Below are the code and all the weights of a small trained network. Each question names an input and a class and asks about switching units off, where a switched-off unit gives its printed mean instead of its output.

import numpy as np


def w(rows, s, z=0):
    codes = np.array(rows[::2]) - 128.0
    scale = np.full(codes.shape[1], s)
    scale[-1] = z or s
    return codes * scale


def f(y):
    return y / 2 * (1 + np.tanh(0.7978845608 * (y + 0.044715 * y**3)))


def log_softmax(a):
    a = a - a.max(-1, keepdims=True)
    return a - np.log(np.exp(a).sum(-1, keepdims=True))


def net(x, mask):
    res = np.array(x, float).reshape(1, 7) / 4 @ E
    y = f(res @ A[0][:, :-1].T + A[0][:, -1])
    res = res + np.where(mask, y, B[0][:, -1]) @ B[0][:, :-1]
    return log_softmax(res[-1] @ U[:, :-1].T + U[:, -1])


A, B = {}, {}
E = w([
[111,153,155,17,121,94,196,31],'x0',
[140,14,23,3,57,154,243,170],'x1',
[76,151,112,193,73,96,127,163],'x2',
[74,101,168,131,216,75,105,112],'x3',
[166,225,56,123,2,76,108,56],'x4',
[68,157,121,216,62,143,143,212],'x5',
[75,201,185,197,136,158,104,44],'x6',
],0.0064)
A[0] = w([
[101,80,216,129,228,141,184,190,206],'n0',
[45,66,115,151,61,58,162,168,251],'n1',
[106,133,62,152,52,154,207,187,80],'n2',
[160,170,158,174,110,115,66,11,82],'n3',
[128,157,106,31,130,89,164,62,253],'n4',
[59,184,159,209,162,149,70,181,130],'n5',
[140,149,151,106,151,86,147,16,141],'n6',
[124,83,158,157,226,127,132,114,126],'n7',
[177,168,97,138,115,66,98,98,134],'n8',
[185,2,157,130,151,152,97,181,150],'n9',
],0.0074,0.0046)
B[0] = w([
[153,100,92,88,75,158,200,161,247],'n0',
[136,34,114,40,109,97,119,119,237],'n1',
[139,40,119,36,217,137,89,162,212],'n2',
[62,196,151,164,201,170,77,2,223],'n3',
[185,140,186,135,67,81,161,62,254],'n4',
[164,113,167,152,90,89,148,73,244],'n5',
[114,142,172,176,172,116,144,104,202],'n6',
[192,80,70,35,143,156,127,136,185],'n7',
[177,174,165,118,157,116,160,74,182],'n8',
[162,81,84,45,189,189,95,181,205],'n9',
],0.0093,0.0074)
U = w([
[202,92,173,101,110,90,254,130,254],'0',
[107,223,186,146,159,124,114,87,32],'1',
[110,62,124,95,200,207,125,188,57],'2',
],0.008,0.0026)

Each question gives the input, the list of numbers given to net, and the class t.
The units are the neurons (one row each of A and B). Each row of codes is followed by its name. A weight is (code - 128) times the scale printed after its matrix; where a second scale follows, it is the last column's (A, B and U).
mask holds one flag per neuron, in row order. A switched-off neuron (its flag False) gives its mean, the last column of its row in B, instead of its output. The means were averaged over made-up inputs and are rounded, as every weight is.
A unit's drop is (log p(t) with every unit on - log p(t) with that unit switched off) / (log p(t) with every unit on - log p(t) with every unit switched off).
The circuit of an input: a set's keep is (log p(t) with only the set's units on - log p(t) with every unit switched off) / (log p(t) with every unit on - log p(t) with every unit switched off). Starting from all 10 units, units are removed one at a time, each time the one whose removal leaves the highest keep (on an exact tie, the one counted first), for as long as the keep stays at least 0.8.
units of the circuit, in order: the units of the circuit, biggest drop first
k most important neurons: the k neurons with the biggest drops, biggest first
drop of u: that unit's drop, to one decimal
input [3,4,0,3,-4,5,-2], class 2: units of the circuit, in order -> [n5, n4]
input [-7,8,-4,-8,-3,-8,-7], class 2: units of the circuit, in order -> [n9]
input [-8,-6,3,1,-5,-3,0], class 0: 3 most important neurons -> [n5, n0, n2]
input [-4,-3,1,-4,4,2,-2], class 1: units of the circuit, in order -> [n0, n7]
input [-7,-6,3,-3,-4,5,0], class 0: 2 most important neurons -> [n5, n3]
input [3,-4,-5,3,-7,4,8], class 0: 3 most important neurons -> [n0, n5, n7]
input [-8,4,4,-3,8,5,-1], class 2: 2 most important neurons -> [n2, n4]
input [2,6,3,-5,1,2,-7], class 2: 2 most important neurons -> [n2, n5]
input [0,-3,7,-7,4,8,0], class 2: 3 most important neurons -> [n2, n4, n0]
input [1,3,-8,-8,2,7,8], class 1: 3 most important neurons -> [n0, n1, n9]
input [5,-5,7,4,-7,0,5], class 0: 2 most important neurons -> [n0, n5]
input [3,7,3,8,-4,7,-4], class 2: drop of n5 -> 0.1
input [0,2,-4,-4,6,-1,5], class 1: drop of n0 -> 0.1
input [-6,8,-7,3,7,6,-5], class 2: drop of n2 -> 0.2
input [-3,2,-2,3,3,-1,6], class 1: most important neuron -> [n0]
